Below is a small trained network, with its code and all its weights. Each question gives an input and a target symbol and asks what happens when units are switched off, that is, made to give their printed mean instead of their output.

import numpy as np


def w(rows, s, z=0):
    codes = np.array(rows[::2]) - 128.0
    scale = np.full(codes.shape[1], s)
    scale[-1] = z or s
    return codes * scale


def norm(h):
    return h / np.sqrt((h * h).mean(-1, keepdims=True) + 1e-5)


def f(y):
    return np.maximum(y, 0)


def softmax(a):
    e = np.exp(a - a.max(-1, keepdims=True))
    return e / e.sum(-1, keepdims=True)


def log_softmax(a):
    a = a - a.max(-1, keepdims=True)
    return a - np.log(np.exp(a).sum(-1, keepdims=True))


def net(x, mask):
    ids = ['αβγζηθλμξστφ'.index(c) for c in x.split()]
    T = len(ids)
    res = E[ids] + P[:T]
    r = norm(res)
    for j in range(2):
        rows = slice(2 * j, 2 * j + 2)
        q, k, v = (r @ M[0][rows].T for M in (Q, K, V))
        z = softmax(np.where(np.tri(T) > 0, q @ k.T / 2**0.5, -1e9)) @ v
        o = O[0][rows]
        res = res + np.where(mask[j], z, o[:, -1]) @ o[:, :-1]
    y = f(norm(res) @ A[0][:, :-1].T + A[0][:, -1])
    res = res + np.where(mask[2:10], y, B[0][:, -1]) @ B[0][:, :-1]
    return log_softmax(norm(res)[-1] @ U[:, :-1].T + U[:, -1])


Q, K, V, O, A, B = {}, {}, {}, {}, {}, {}
E = w([
[97,8,92,102],'α',
[105,108,141,160],'β',
[236,152,223,139],'γ',
[174,96,142,174],'ζ',
[82,178,158,142],'η',
[253,132,84,101],'θ',
[134,183,106,192],'λ',
[130,180,164,150],'μ',
[107,127,135,148],'ξ',
[94,137,105,153],'σ',
[134,171,118,72],'τ',
[143,143,75,157],'φ',
],0.02)
P = w([
[252,239,91,39],'0',
[217,134,59,61],'1',
[204,120,79,72],'2',
[186,117,90,86],'3',
[190,95,107,85],'4',
[161,78,130,109],'5',
[163,53,163,111],'6',
[149,73,154,103],'7',
[168,85,142,92],'8',
[158,70,134,119],'9',
],0.0035)
Q[0] = w([
[49,81,88,124],'H0',
[49,111,113,149],'H0',
[146,255,164,154],'H1',
[96,134,142,199],'H1',
],0.014)
K[0] = w([
[75,94,184,60],'H0',
[88,138,211,58],'H0',
[142,244,110,218],'H1',
[217,109,173,124],'H1',
],0.011)
V[0] = w([
[59,78,121,115],'H0',
[144,102,145,255],'H0',
[63,120,22,88],'H1',
[20,116,163,147],'H1',
],0.0053)
O[0] = w([
[2,148,100,123,50],'H0',
[131,199,195,187,192],'H0',
[73,162,200,90,229],'H1',
[142,248,14,46,7],'H1',
],0.0033,0.0014)
A[0] = w([
[130,153,148,23,110],'N0',
[57,110,182,133,102],'N1',
[84,129,110,183,136],'N2',
[69,181,173,2,110],'N3',
[73,30,90,47,27],'N4',
[58,45,122,148,4],'N5',
[190,64,45,129,175],'N6',
[100,242,184,68,64],'N7',
],0.011,0.0015)
B[0] = w([
[196,107,59,150,171],'N0',
[92,178,53,96,177],'N1',
[147,176,70,117,181],'N2',
[155,230,70,25,173],'N3',
[127,114,242,28,244],'N4',
[145,78,56,45,230],'N5',
[12,81,90,115,254],'N6',
[40,79,196,168,186],'N7',
],0.011,0.0062)
U = w([
[101,92,190,32,154],'α',
[136,149,113,138,58],'β',
[222,156,181,125,254],'γ',
[118,55,107,210,134],'ζ',
[47,232,139,112,148],'η',
[241,81,31,120,65],'θ',
[163,216,77,213,212],'λ',
[81,151,180,175,230],'μ',
[136,152,112,131,66],'ξ',
[127,157,100,128,69],'σ',
[187,245,98,29,65],'τ',
[61,122,61,190,79],'φ',
],0.011,0.0039)

Each question gives the input, a string of symbols that net reads in full, and the target symbol t.
The units are the heads (2 rows each of Q, K, V and O) and the neurons (one row each of A and B). Each row of codes is followed by its name. A weight is (code - 128) times the scale printed after its matrix; where a second scale follows, it is the last column's (O, A, B and U).
mask holds one flag per unit, heads first, then neurons. A switched-off unit (its flag False) gives its mean, the last column of its rows in O or B, instead of its output. The means were averaged over made-up inputs and are rounded, as every weight is.
A unit's drop is (log p(t) with every unit on - log p(t) with that unit switched off) / (log p(t) with every unit on - log p(t) with every unit switched off).
The circuit of an input: a set's keep is (log p(t) with only the set's units on - log p(t) with every unit switched off) / (log p(t) with every unit on - log p(t) with every unit switched off). Starting from all 10 units, units are removed one at a time, each time the one whose removal leaves the highest keep (on an exact tie, the one counted first), for as long as the keep stays at least 0.8.
units of the circuit, in order: the units of the circuit, biggest drop first
top k neurons: the k neurons with the biggest drops, biggest first
drop of u: that unit's drop, to one decimal
input α σ σ σ, target τ: units of the circuit, in order	[N6, N2]
input α λ σ, target τ: top 3 neurons	[N6, N2, N7]
input θ τ α τ θ φ θ λ τ μ, target μ: units of the circuit, in order	[N7, N4, N6]
input α θ λ α φ α α α φ, target φ: units of the circuit, in order	[N4, N6]
input ζ α μ, target μ: top 2 neurons	[N7, N4]
input φ ξ τ μ τ τ θ α ζ, target ζ: units of the circuit, in order	[N4, N5]
input α β φ α ξ, target τ: top neuron	[N6]
input γ θ ξ θ β, target θ: units of the circuit, in order	[N6, N4]
input θ γ γ θ β, target θ: units of the circuit, in order	[N4, N6]
input τ θ λ, target λ: top 3 neurons	[N4, N5, N6]
input α α ξ, target τ: top 3 neurons	[N6, N3, N2]
input τ τ η θ α η θ φ, target φ: top 3 neurons	[N4, N6, N5]
input β λ λ, target λ: drop of N5	0.1
input θ μ ζ, target ζ: drop of N7	0.0
